Each row has a class, written as a number after it.
[  3 -23   0  10 -21   1  -8 -17  -8  26 -25 -40   9  20  27  12  -6   7
   2  -5 -10  -4 -21  -1  -8  19  42   6  65   5  -5  -1  13  21] => 4
[ 13  13   6 -35   9   6  -5 -73 -31 -30  55  -2   1  33   2   2 -24   0
 -19  -8  -7  21  65 -12  18  10 -36  -2 -12  59  35 -14  62  -8] => 3
[  9 -12   5  11 -40 -14  -6  28 -15  31 -27  -7  11 -13  -2  28 -14  29
  28  26  21 -21 -44   7 -26   6  26  26  12 -49 -16  -9 -26   8] => 1
[-23 -18  11 -35 -34  11 -12  -1 -29   0  -2  17   2 -27  -3  -5 -32  -9
  12  -5  15   1   6   1 -53  10  27   4  -7 -48  -5 -24  19  -2] => 0
[ -2 -24 -14 -55   4  29 -28 -41 -31 -30  19  13   8  14 -22 -15 -41 -17
  -3 -34  -3  29  64 -16 -30  45 -14 -12 -39  -1  25  -9  27  -8] => 10
[-23  -2  -4 -13 -16  26 -13  29 -13  17  20  25 -12   6  16  -9  15 -14
  -3  35  -7  27  24  -5  -6  -5  20   5 -23 -11  13 -20  -4  -3] => 3
[-19 -22  32  22 -64  -9 -22  39  14  -8 -34  28 -11 -45 -23  -6  15  16
  15  26   2  -4 -31  -1 -70  -9   9  36 -48 -64  -3  -5 -22 -25] => 3
[ -3  -3  -5 -23   8  -9  10   9  -5 -16 -29  22  -3 -21 -14  -4  -1   5
   1 -26  15 -10  -9  16 -24  17  -3 -24 -14 -23 -10   7   9 -13] => 0
[ 22  32  30  31 -30   3 -20  71 -11  20 -13  -7  -6  -7  16  19   4   5
  13  48  15  12  -8   5 -58 -23   7  42  -7   2   8 -21  15 -23] => 2
[-13 -22  18  13 -41 -12 -10 -17   9  18 -23 -24   4 -18  24  -4  -7   4
   3   0   3 -20 -26   2 -45  -7  31  20  30 -23  -9  13  16   4] => 4
[-17  -3   2  -9 -39  -4 -16 -75  15 -32  44 -39  16   9  20   1 -29  -9
 -26  -1 -17 -14  19 -30  16  -1 -23  -2 -29  28  42  32  45   4] => 7
[   2  -29    3  -23  -46   -5  -16 -101  -18  -21   21  -58   27   26
   23   19  -58   10  -18  -19  -10  -12   19  -16   17   19    5   -5
   11   28   38   21   51   10] => 4
[ 17  -3 -26   3  12  23   5  15 -29  55   2 -43  11  65  48  29  31  -8
 -11  41 -16  29  20 -11  68  17  52  -6  61  63  23  -7  29  37] => 5
[ 24  -5  -4  -6  28 -10   3 -16  -4 -13 -21   0 -12   2 -25   9   2  18
   7 -15  18   0   9  15 -15  13 -26   3  -4  10  -5   4  14  -8] => 10
[  1 -18  -2 -11  -1  -1   9  -8 -11 -18 -26  -4 -13  -5   6   9 -34   2
  -6 -28  20 -11  -3   9 -23  21  -1 -18  21  29  -1   5  35  -8] => 7
[-17 -12 -24 -38   4   9  -4 -64  -3 -21  21 -18   7   6  11  -6 -20 -21
 -27 -25 -16  -4  19 -15  39  20  -8 -38   1  34   8  22  36   6] => 9
[ 21   9  13  -1  -4 -16   0  32 -12 -12 -29  22  -1 -11 -30  14  16  20
   9   2  13   3  -6  13 -31  15 -19  -2 -37  -9  -3 -12  -3 -30] => 0
[ -7   3 -30 -11  11   3   7 -26  12  16   6 -21  -5  12  45   6  -1 -10
 -18 -15  -1 -22 -22   6  44   8  25 -32  50  13  -4  22   5  31] => 1
[  0  14 -26  11  13  33 -19  19  21   8  14 -35 -15  41  56  -3  47 -42
 -38  12 -38  34  36 -16  46   1  20 -43   5  60  41  16  41  17] => 10
[-13 -39  13 -14 -75 -13  -9 -54 -16  13 -18 -34  20 -23  23  29 -73  27
  26 -12  29 -46 -43   6 -45  -9  25  33  44 -58  -2  16  16  28] => 1
[ 42  20   5 -47  63  16   2  11 -52 -15  12  28 -11  37 -20   5  18  -8
 -14 -11   7  47  74   8  -9  48 -29 -22 -34 103  30 -26  40 -39] => 5
[ -1  -4   6  18 -62  15 -14  46 -27  45 -33 -47  11  10  23  35 -31   4
  14  54  11   6 -29  -5   4   3  44  23  38  -5  -4 -26  13  16] => 9
[ -46  -35   -7   17  -36  -14   -7   27   25   15  -24   16    7  -62
  -23  -10   -5    7   18   13   13  -43  -61   -9  -38  -12   15   25
    0 -101  -43   10  -55    9] => 7
[ 30  12 -16  -4  31 -10  11   7 -28  24  -1  -7   7  17  -3  22  53  20
  -5  35   7   9   7   9  38  10  -4  -2   1  39   8  -1   4  -3] => 5
[ -7  -9  22 -19 -19 -31  -4   2   3 -38 -30  46   6 -61 -56  -7  -6  20
  16 -28  25 -24 -21  10 -74  10 -33  10 -60 -61 -19   9  -8 -36] => 0
[ -4  11  -1  15 -13   0   0  24  11  12   7 -16  -4   5  23   7  13  -4
  -8  23  -2   2  -7  -1   6  -9   5  -2   3  21   6   1   8   2] => 7
[ -5  10  10 -17 -14  22 -12 -21  -5 -25   6 -15  -4  16  16 -10 -10 -24
 -12 -16 -10  19  19 -19  -9  17  17 -22   3  37  25  -2  39   4] => 8
[-28   8   4 -12 -17  30 -24  51 -11 -11  31  25   1 -30  -4 -21 -16 -30
  -3  22  -1  15  14 -25 -30  11  14  -8 -40 -26   3 -20  -9 -14] => 7
[ -9  17  -9 -19  39 -15  13  -2  24   1   9  25  -9 -14 -17 -23  34 -12
 -17  -5  -4  -6   5   9  21  -1 -28 -24 -30  19 -31   5 -11 -21] => 9
[-19  -7   1  48 -70  -1  -4  38  31  28 -30 -46  18  -5  31  26  12  11
   7  43 -16 -22 -65 -12  26 -33  47  13  23 -65  -1  23 -22  36] => 0
[ 47   6  -5  -1  21 -13  -5  -5 -46   4 -10   0  12  30 -23  35  -2  31
  12   9   5  12  14   1  -6  28 -22  20  13  29   0 -24  12 -12] => 2
[-29  20 -13  11  13   7   5  14  72 -12   6   1 -13  -1  40 -29  84 -35
 -33  -8 -37   1 -18 -12  34 -24  16 -50 -21  17   8  51 -18   5] => 8
[ 21   4  24  10 -78 -10   5 -13 -13 -18   2 -48  26 -16  19  29 -30  25
  -2  24   9 -11  -6   5  -7 -29 -24  22 -27  -4  31  22  30  11] => 6
[ -4  -7  -9 -23  28 -18   7  -9   5  -2   0  27   2  -2 -39  -5  27   7
   4 -17  -6  -8   2   3  -9  17 -20  -8 -21 -25 -23 -11 -23  -4] => 0
[-15  24 -31  -9  74  10  -2  42  17  14  28  51 -30  -6  14 -44  71 -45
 -25   7 -23  19  31   5  16  -2   4 -38 -20  14 -15  -9 -19 -18] => 2
[ -8  -1  17   0   3  28  -2  90  -3  -2 -49  38 -15 -20 -21 -16  11 -15
  22  -8   7  16 -23  -5 -70  22  41 -10   7 -39 -30 -23 -36  -8] => 8
[  10  -25   43   31 -114   -1  -20  -23  -11   -8  -21  -67   48   11
   10   39  -50   29    6   25  -16  -13  -17  -31  -17  -16   19   44
   -2  -25   41   24   29   20] => 5
[-15 -46  14  -2 -67  -6   3 -78   2  -5 -22 -49  19  -6  12  20 -89  28
  14 -25  14 -45 -40  -9 -36  -6   8  38  55 -32  -7  22  25  32] => 7
[ 17  -1  -2  29 -23  -9   4  28   1  43 -16 -36   6  14  19  24  54  13
   3  55 -17   4 -25   2  16 -10   7  27   7   5   0 -11  -5  27] => 6
[ -8  12  15  23  -2   1  -8  61  17   7 -20   1  -7   0   2  18  42  -7
   3  36 -18   6 -26  -9  13   2  22 -10 -19  -9   7  -1 -10  -4] => 0
[ 16 -11 -15 -30  22  -2  14  12 -16 -11 -26  30  -5   2 -26  -1  16   7
  -9 -13   4  15  10  18   2  41 -28 -16 -44  20  -8  -7 -20 -10] => 6
[  6   9 -22 -42  91 -22   7   3 -11 -16  28  59 -20 -24 -53 -17  36  -4
  -5 -18  25  -1  29  11 -15  36 -53 -23 -36  32 -26 -28  -9 -45] => 7
[  3  35  -5   6  15  26  -7  49   6  27  40 -13 -18  16  45 -12  64 -44
 -22  53 -25  42  33  -9  22  -9   8  -4 -24  66  25 -15  27   9] => 6
[ -2 -13   2   5 -52  -6 -14 -35 -13  31  12 -42  23  10  31  11  -4  14
  -3  32  -7  -6  -8  -6   3  -1  34  20  18 -14   7   0   9  16] => 4
[-18  19  26  21 -42   3 -17  58  33 -24 -12  15   1 -44  -3 -17  45 -14
  -2  11 -12   3 -27 -15 -42 -20  16 -10 -45 -39   2  18 -25 -15] => 8
[  7 -19  16 -12 -54 -17 -10 -61 -26  -5  -4 -36  31  -2   3  23 -49  32
   4   0  12 -17  -8   0 -15  11   4  21   4 -11  12  13  22   1] => 4
[-19 -15   9   5 -30   4   2  31  11 -20 -38  19 -12 -33 -13   2 -16  17
   7  -7  16 -15 -33  12 -33 -15  -9   4 -18 -48  -3  18 -21 -12] => 3
[  8  -4   3 -22 -25   4   3 -53 -11 -11   5 -42  23  21  16   7 -51  -5
 -17 -28 -12  -4  13 -17  12  13   6 -15  36  35  -2   1  63  13] => 9
[ 18   2 -21 -18   2  -9  24 -80 -12  -6   9 -46  30  38   9  27  -5  33
  -3 -13  -5 -18 -13  -6  62  -2 -10 -16  46  13   3  25   5  41] => 8
[  1   3 -23  34 -25  13  -9  27  14  31   4 -49  24  18  41  15  59  -5
 -21  44 -33   1 -17 -24  59 -15  34  -8  25   2  23  30  -8  32] => 5
[ 22  19  -3  -6  15  10  -3  27 -18  -5 -11   7  -3  14  -9   7  29   2
   3   5   3  27   5  -4  -2  23   5 -15  -1  33   3 -17  -3 -10] => 8
[ 20  15 -10   1  11  -1   0  70 -25  29 -18   7   4  -8 -23  16  21   7
   6  39  12  10 -11   1   7  24  12  -2   7   4 -36 -34 -19 -12] => 9
[ -3  16  -4   9 -16 -10  -6   1  15  21  18 -30  15  -2   7   1  21  -4
  -5  23 -11  -4 -10  -7  25 -16  -3   6  11   6 -12  -4   6   5] => 9
[ 21 -17 -13 -71  85 -10  20 -85 -54 -13  28  30  -3  12 -47  -6  -8   8
  -2 -42  18   0  60  11   0  35 -46 -10   8  51 -10 -20  29  -8] => 5
[-15  -9  -6  56 -31 -14   5  55  49  29 -58 -21   1  -4  20  18  67   9
  -3  29 -28 -25 -74  -6  23 -13  44  -5  28 -51 -21  31 -37  30] => 0
[-23 -36  -1 -32 -33   9  -8 -80 -16 -13  25 -12  14  13   3   5 -50   8
  -5  -4 -11  -9  16 -23  12   2  -2  11   1 -20  20   5  26  19] => 3
[ -9  11 -19  15  24   7   7   9  23  34  -9 -28 -10  22  38   5  66 -15
  -6  19 -19   5 -34 -10  46  -6  49 -18  65  28 -13   1   0  36] => 8
[  1 -26   8  11 -17 -12   3 -17   7 -11 -29  -1   1   2 -17  16  -5  30
   8  -5  -3 -18 -22  -2  -8  -1 -18  16   9 -22   1  13  -6   1] => 3
[ -9   8  18 -10 -43   8  -3   0   1 -13 -11  -7   9 -11  20   5   0   5
   4   5  11   0 -17   0 -27 -14  14  -3 -18 -14  15  21   4  -2] => 8
[  1  20 -12  -9   4 -11 -13  40  -4   8  15  34   6 -33  -8 -11  27  -4
   7  13  12  -2  -7   4 -15  14   2  -8 -30 -28  -8  -2 -25 -18] => 1
[ 14  -2  -1  44 -81 -33 -19 -74  13  27   9 -94  40  34  54  59   2  36
 -12  52 -19 -27 -36 -19  56 -38   6  46  37  12  33  33  36  37] => 2
[  5 -18   3 -61  11  11  10 -54 -32 -63 -10  31   5   1 -38 -11 -55   3
  -2 -67  12   5  33  -4 -27  47 -16 -39 -23  11   1   7  10 -14] => 8
[-40 -37 -10 -13 -38  31 -12 -13   6 -10  -3 -15   2   3  32  -6 -48 -29
 -17 -16 -18  -6  -6 -28  -1  21  44 -24  19 -11   8  14  17  24] => 7
[ -1   1 -25 -16   7  -1   0 -64 -28  28  40 -28   2  25  38   4 -17  -7
  -9  11  -1   2  23   4  35 -11  21   7  56  24  -2 -21  43  30] => 2
[ -8  -4   4  -4  -2  -4  -8   6   4 -27   3  12   4 -28 -29  -3 -14   3
  -2 -10   5 -19  -9 -14 -31  11 -30  -1 -23 -22  -7   7 -13 -13] => 7
[  0 -31   1 -49   5  12   3 -35 -46  -3  -7  27  -7  14 -16  12 -48  20
  15  -9  26   9  21   9 -26  27  -6  15   0  -2   2 -27  18 -11] => 3
[ 12   8  -4  19   3 -25 -12  37  21  15  -6   9  14   1 -13   9  79  19
 -10  30 -19   2 -15   2   9  10 -14  -4 -50  -2  -3  14 -54 -28] => 4
[ 28   1 -10 -13  30 -10   6   1 -42  -2  -6  21   4   8 -31  17 -26  22
  15  -3  19   5  13  10  -4  20 -15   9  11   2 -19 -23  -6 -10] => 2
[-12 -11  -8  27  -5   3  -9  35  17  34 -37  -8 -12   2  26  10  15  -9
   3  16  -4  -6 -40   0 -12  -5  42  17  47 -12 -21  -1  -7  15] => 2
[-13   6   3 -11  -5  -1  -6 -11  19 -19   4  15  -7 -14  -3  -8  19   4
 -17  -1  -4  -7  -2  -6 -19  -6 -29   3 -33  -3  10  21   5 -13] => 3
[  7   7  14 -35  -4   7 -11   9 -44  21  11  19  -9 -18   2   2 -46   2
  31  -2  48   3   6  22 -66  11  12  26  17 -11 -10 -41  16 -10] => 1
[-29 -17  12 -15 -72   9 -19 -41  18 -29  13 -29  14 -13  52   2 -58 -23
 -22 -22  -8 -28   0 -23 -15  -4  23 -20 -12 -11  38  55  45  14] => 1
